z_239: [ 8.22 -1.53 -7.61 -4.30  3.19]
z_594: [-6.84 -0.11 -3.21 -0.30  0.05]
z_967: [-6.89 -0.66  2.26 -4.00 -6.12]
z_20: [ 4.69 -4.39 -0.52  7.47 -8.33]
z_508: [-5.09 -7.60 -7.73  5.34  5.18]
z_348: [-0.08 -6.25 -4.84 -1.74 -8.33]
z_3: [-4.78  0.54  7.13  8.30  1.17]
z_692: [-2.50  6.87 -1.65 -5.00  1.57]
z_145: [-0.04 -4.58 -5.92  2.33  2.36]
find: [-2.50  6.87 -1.65 -5.00  1.57]	z_692
where: [-4.00]	z_967, 3

z_553: [ 1.66 -4.64  1.44 -3.02]
z_638: [-0.78 -6.94 -4.02 -0.70]
z_168: [ 6.66 -3.73  2.28 -4.62]
z_17: [-3.74 -0.47 -7.41  6.56]
z_856: [ 2.73  2.62 -9.09  1.76]
find: [ 2.73  2.62 -9.09  1.76]	z_856
where: [-3.73]	z_168, 1
find: [-0.78 -6.94 -4.02 -0.70]	z_638

z_197: [-5.12  1.59 -0.43 -0.40  2.66 -0.47 -0.09 -1.02  0.92]
z_986: [ 1.21  1.66  3.69  0.44 -0.63  0.70  0.83  0.82 -0.06]
z_958: [ 0.77  1.24 -0.91 -0.81 -0.61  0.60 -0.79 -0.51  0.67]
z_216: [ 4.60 -0.93 -0.30 -1.35 -0.09 -0.47  2.66 -0.38 -1.35]
z_989: [ 2.27 -2.33 -3.08  0.13  0.57 -2.05 -0.80  1.39 -3.90]
z_792: [-0.31  0.77  0.07  0.94 -0.45 -1.13  1.84  0.22  0.53]
z_36: [-1.02  0.43  0.95 -0.93  1.00 -0.68 -0.54 -0.87 -1.77]
z_442: [-0.16  2.16 -4.83  2.34  1.99  0.07  1.81  1.23 -1.27]
z_206: [-4.82  0.49  2.39  1.05 -0.86 -1.32 -2.26 -2.61  0.06]
z_49: [ 4.60 -0.93 -0.30 -1.35  0.28  0.55  2.65 -0.83 -1.15]
z_18: [-8.28 -0.47  0.23  0.69 -1.17  1.56  1.51  1.90 -2.00]
next: [ 2.66 -0.47 -0.09]	[-1.02  0.92]
find: [-0.31  0.77  0.07  0.94 -0.45 -1.13  1.84  0.22  0.53]	z_792

z_743: [-3.14 -0.61  0.55 -2.15  5.29 -0.35  5.91 -0.61 -6.99 -0.86  1.81  3.23
  1.70 -1.95  3.96 -4.14 -1.65  2.28 -2.45 -0.57 -3.50 -2.95  3.51  1.17
 -0.67  1.62 -5.45 -0.70  1.77  4.74  4.76 -3.32  2.76 -4.32 -6.72 -2.86
  4.58  0.73 -2.70 -1.73 -3.43]
z_486: [ 3.49  2.77 -0.47  0.06 -0.10  5.21 -2.67  3.00  0.01 -0.89  0.14 -3.61
 -1.10  0.26  1.40 -1.22 -0.38 -1.11 -0.84  2.82 -0.79  3.10  1.95 -1.28
  2.36  1.03 -5.20  0.73  6.10 -1.46  4.97  3.39  2.10  2.64 -3.03 -5.93
  1.38  0.08  1.07 -0.09 -4.61]
z_434: [ 0.30 -0.73 -1.78  0.67  3.00  1.60  3.87 -1.54 -5.95 -1.02  3.41 -2.44
 -3.31  4.62  2.98 -1.53 -3.14 -0.08 -0.54  0.46  4.74  1.93  0.21  4.02
  2.62 -1.05 -0.87  4.02 -0.94  1.19 -4.79 -0.21  0.31 -3.37 -2.72  0.39
 -4.00 -4.57  2.28  0.80  0.74]
where: [2.76]	z_743, 32
where: [-2.45]	z_743, 18
where: [0.31]	z_434, 32
find: [-3.14 -0.61  0.55 -2.15  5.29 -0.35  5.91 -0.61 -6.99 -0.86  1.81  3.23
  1.70 -1.95  3.96 -4.14 -1.65  2.28 -2.45 -0.57 -3.50 -2.95  3.51  1.17
 -0.67  1.62 -5.45 -0.70  1.77  4.74  4.76 -3.32  2.76 -4.32 -6.72 -2.86
  4.58  0.73 -2.70 -1.73 -3.43]	z_743

z_467: [ 0.17 -3.11  1.75 -4.82 -2.56]
z_675: [-4.31  1.45  5.57 -3.77  0.69]
z_857: [-2.73  6.64 -4.18  1.82 -1.68]
z_954: [ 4.74  4.31 -0.10 -1.35 -2.11]
z_125: [2.01 3.27 3.30 2.71 0.28]
z_887: [-0.83 -0.57  0.43 -2.49 -5.02]
z_188: [-3.11 -2.89 -0.30 -6.86  4.47]
z_489: [-4.23 -0.09  2.32  1.64 -0.41]
z_898: [6.13 3.95 0.84 4.03 1.24]
z_914: [-6.07 -4.96  1.22 -7.80 -5.32]
z_671: [-4.00  0.08 -1.30 -5.28 -4.24]
z_693: [ 3.72 -2.04  1.75  1.51 -2.22]
where: [-4.82]	z_467, 3
find: [-6.07 -4.96  1.22 -7.80 -5.32]	z_914
where: [-2.49]	z_887, 3
where: [-0.10]	z_954, 2
find: [-4.00  0.08 -1.30 -5.28 -4.24]	z_671

z_641: [ 1.76 -1.59  4.81 -4.89 -1.26]
z_587: [ 0.08  0.79 -0.84 -0.47 -0.32]
z_214: [-1.83  0.98 -1.86 -1.26 -0.58]
z_811: [-0.90 -0.43  1.27 -2.59 -0.32]
z_839: [ 1.95 -0.24  1.02 -2.42  0.93]
z_511: [ 0.21  1.83 -0.03  2.90 -2.99]
z_711: [ 2.14 -2.91  2.81 -1.85 -8.11]
z_135: [ 0.21  6.02 -0.03  2.90 -2.99]
z_995: [ 0.79  0.08  0.98 -2.99 -1.37]
z_645: [-0.24  1.95 -2.24 -2.19 -2.38]
z_77: [-2.81 -3.35  1.62 -1.50  1.34]
next: [0.79 0.08]	[ 0.98 -2.99]
find: [ 1.95 -0.24  1.02 -2.42  0.93]	z_839
next: [-0.24  1.95]	[-2.24 -2.19]

z_237: [ 2.27 -1.02 -2.52  3.92 -0.63  0.51 -1.05  0.53 -0.33 -0.25 -4.11  0.52
 -0.22 -0.03 -0.28]
z_244: [ 0.80  4.53  0.62 -0.76  0.49  2.39  1.11 -0.59  2.28 -1.30 -0.64  0.27
 -1.23  3.21 -1.06]
z_530: [ 2.39  1.11 -0.58  7.23  0.52 -3.29  2.01 -2.52 -0.12 -0.47 -1.60 -0.46
  1.81  1.01 -0.42]
z_97: [ 1.07  3.90  2.45 -0.96  0.05  1.16  1.67 -1.54  1.89 -0.92 -1.13  0.77
 -1.31  4.22  0.07]
z_226: [ 0.80  4.53  0.62 -0.76  0.49  2.39  1.11 -0.59  2.28 -1.30 -0.64  0.27
 -0.43 -5.74 -3.00]
find: [ 0.80  4.53  0.62 -0.76  0.49  2.39  1.11 -0.59  2.28 -1.30 -0.64  0.27
 -1.23  3.21 -1.06]	z_244
where: [0.51]	z_237, 5

z_599: [ 1.14 -5.07 -4.76  7.76 -3.79]
z_169: [-2.34 -5.07 -4.76  5.38  0.10]
z_312: [-2.50 -4.77 -4.76  5.38  0.10]
find: [-2.50 -4.77 -4.76  5.38  0.10]	z_312
where: [-4.77]	z_312, 1
find: [-2.34 -5.07 -4.76  5.38  0.10]	z_169
find: [ 1.14 -5.07 -4.76  7.76 -3.79]	z_599
next: [-4.77 -4.76]	[5.38 0.10]

z_360: [ 1.20 -0.39  1.94 -1.15  3.49  2.49]
z_846: [-1.27 -0.39 -0.76  0.51 -0.65 -1.47]
z_283: [-0.41  1.94 -1.52  0.94  1.16 -2.44]
z_661: [-1.43  0.81 -0.52  2.69  0.93 -3.80]
z_103: [-1.27 -0.39 -0.76  3.79 -6.47  3.52]
z_904: [ 0.35  2.00 -2.45 -1.31  1.72  0.09]
z_231: [-2.40  1.50 -1.52  0.94 -6.12 -2.44]
z_420: [ 1.20  1.29  1.94 -1.15  3.49  2.49]
where: [2.69]	z_661, 3
next: [-0.41  1.94 -1.52]	[0.94 1.16]
next: [-2.40  1.50 -1.52]	[ 0.94 -6.12]
next: [-0.39  1.94]	[-1.15  3.49]
where: [-1.43]	z_661, 0
where: [3.52]	z_103, 5
find: [ 0.35  2.00 -2.45 -1.31  1.72  0.09]	z_904

z_869: [ 5.90 -5.97  0.37 -1.80  2.14 -0.32]
z_85: [-4.84  0.16  3.11  4.41 -6.52  1.31]
z_337: [-0.69  7.39 -1.60  6.07  4.92 -0.82]
z_992: [-0.69  7.39 -1.60  6.07  5.60 -2.57]
z_939: [ 5.90 -5.97 -2.84  5.30  0.66  8.44]
z_705: [ 0.17  0.16 -3.76  4.41 -6.52  1.31]
z_667: [ 0.08  2.37 -1.92  4.22  5.16  2.10]
z_42: [ 5.90 -5.97 -2.84  5.30  0.19  8.44]
z_841: [-3.75 -0.57 -5.35 -6.46  0.30 -6.12]
where: [-3.75]	z_841, 0
find: [-3.75 -0.57 -5.35 -6.46  0.30 -6.12]	z_841
find: [ 5.90 -5.97 -2.84  5.30  0.66  8.44]	z_939
find: [-0.69  7.39 -1.60  6.07  5.60 -2.57]	z_992
next: [-5.97  0.37]	[-1.80  2.14]

z_473: [ 7.49 -7.02 -3.59  0.29]
z_30: [-7.58  5.31 -1.43 -3.27]
z_470: [ 5.11 -5.19 -4.88 -2.02]
z_458: [-1.35  4.19 -1.34 -2.63]
z_132: [ 8.11 -8.26 -5.71 -0.13]
find: [ 5.11 -5.19 -4.88 -2.02]	z_470
find: [ 7.49 -7.02 -3.59  0.29]	z_473
where: [-1.43]	z_30, 2
where: [-3.27]	z_30, 3
where: [-1.34]	z_458, 2

z_640: [ 0.08 -0.62  5.16  1.06  0.34 -5.32 -2.96  0.38  2.28  1.27  0.27 -1.04
 -3.14  0.31 -3.05 -0.43 -0.78  1.82 -0.12  0.24 -0.76  0.21 -1.34 -2.09]
z_372: [-3.64  2.75  2.46  2.19  1.04  8.71 -2.03 -0.93 -0.76  0.92  0.19  1.62
 -0.73  0.57  0.68  0.22 -5.61  0.66  0.83  1.88 -0.23 -1.07  1.98 -2.20]
z_878: [-3.64  2.75  2.46  2.19  1.04  8.71 -2.03 -0.93 -0.76  0.92  0.19 -1.72
 -0.73  0.57  0.68  0.22 -5.61  0.66  0.83  1.88 -0.23 -1.07  1.98 -0.88]
z_248: [-1.39 -1.57  3.20  1.38 -0.79  1.91 -0.72  0.30 -1.50 -0.07 -1.12  2.13
 -2.74 -1.47  0.24  0.95 -0.79  0.87 -0.06 -0.81 -1.55  1.14 -3.15 -2.97]
z_663: [-1.27  1.52  4.21  1.16  0.65  0.26  2.80 -2.73 -1.22 -1.01 -2.47  0.95
  0.35  1.98 -2.63 -1.77 -1.33 -0.70  0.67  0.10 -0.84  0.04  0.91  3.98]
next: [-2.63 -1.77]	[-1.33 -0.70]
where: [-2.97]	z_248, 23
find: [-3.64  2.75  2.46  2.19  1.04  8.71 -2.03 -0.93 -0.76  0.92  0.19 -1.72
 -0.73  0.57  0.68  0.22 -5.61  0.66  0.83  1.88 -0.23 -1.07  1.98 -0.88]	z_878
find: [-3.64  2.75  2.46  2.19  1.04  8.71 -2.03 -0.93 -0.76  0.92  0.19  1.62
 -0.73  0.57  0.68  0.22 -5.61  0.66  0.83  1.88 -0.23 -1.07  1.98 -2.20]	z_372

z_177: [-1.52 -0.36 -3.00  2.10  3.92  0.11  2.20  1.01  0.99  0.68  0.72  2.03
 -4.06  0.56 -3.31 -2.63  1.99 -1.09 -1.75 -5.15 -1.74  2.93 -2.26 -3.66
 -0.05 -3.01 -0.28  1.23 -0.42  1.51  1.75  1.28  1.77 -1.72 -1.39  0.17
  0.82]
z_681: [-3.70  1.47 -3.54  2.68  2.99  1.48  2.08  1.33  1.33  1.68  2.88  0.28
 -1.01  2.06 -2.03 -2.90  2.25  0.58 -1.95 -2.32 -3.10  2.46 -3.07 -0.25
 -2.23 -2.59 -3.39  3.09 -0.75  1.52  1.59  0.02  2.13 -1.94  1.13 -2.23
  1.25]
z_379: [ 0.27 -4.55  3.84 -3.54  1.11  1.12 -0.14 -2.84 -0.07 -2.94 -2.16  2.95
 -3.43 -1.07 -2.47 -3.13  1.27 -4.25  1.16 -6.66  1.58  3.76  1.46 -1.69
  0.97  0.29  5.30 -3.32  2.65  0.36  3.10  2.28 -2.77  2.17 -4.57  0.74
 -2.36]
z_765: [ 1.58 -0.72 -2.27 -1.32  2.65 -3.87  1.73 -0.20  0.03  0.36 -1.51  2.64
 -4.11 -3.48 -4.29 -2.50  2.30  1.83  1.13 -4.85  0.90  3.10  0.07 -2.87
  1.41 -3.38 -1.00 -2.25  0.49  2.77  4.21  0.11 -1.23  1.76 -0.28  1.50
 -0.77]
z_200: [ 2.77 -2.49  3.32 -2.18 -1.82  0.34 -1.81 -2.82 -0.95 -3.18 -2.20  0.06
 -0.66 -1.49  1.25  1.45 -0.23 -1.28  1.93 -1.15  1.44  1.24  2.02 -1.99
  0.48  0.90  2.92 -2.24  1.04 -1.94 -1.14 -1.39 -2.58  1.25 -2.44  0.02
 -2.53]
z_24: [-0.92  0.25  1.57  2.63  0.28 -3.16 -0.46  2.38 -2.63  2.67  1.74 -0.43
 -1.05  0.99 -1.16  1.28 -1.30 -1.23 -2.16  0.44 -1.67  0.60 -2.02  2.47
 -0.48  1.33  3.17  2.97  1.34  0.77 -0.08 -0.55  2.55 -1.97  0.56 -2.14
  1.93]
z_268: [-1.82 -0.25 -3.59  1.19  3.96 -1.10  1.99  0.36  1.59  1.07  1.01  2.39
 -2.52  0.59 -2.70 -3.84  3.05 -0.03 -0.97 -3.88 -2.17  3.45 -2.19 -2.11
  0.28 -3.22 -1.92  1.55 -0.59  1.59  3.97  0.65  1.24 -1.41  0.22 -0.26
  1.41]
z_764: [ 0.27 -4.55  3.84  0.69  1.11  1.12 -0.14 -2.84 -2.49 -2.94 -2.16  2.95
 -3.43  1.28 -2.47 -3.13  1.27 -4.25 -1.34 -6.66  1.58  3.76  1.46 -1.69
  0.97  0.29  5.84 -3.32  2.65  0.36  3.10 -1.93 -2.77  2.17 -4.57  0.74
 -2.36]
where: [-0.08]	z_24, 30
next: [-0.72 -2.27 -1.32  2.65 -3.87]	[ 1.73 -0.20]
next: [3.84 0.69]	[1.11 1.12]
next: [ 1.73 -0.20  0.03  0.36 -1.51]	[ 2.64 -4.11]
where: [-2.03]	z_681, 14
where: [-2.90]	z_681, 15

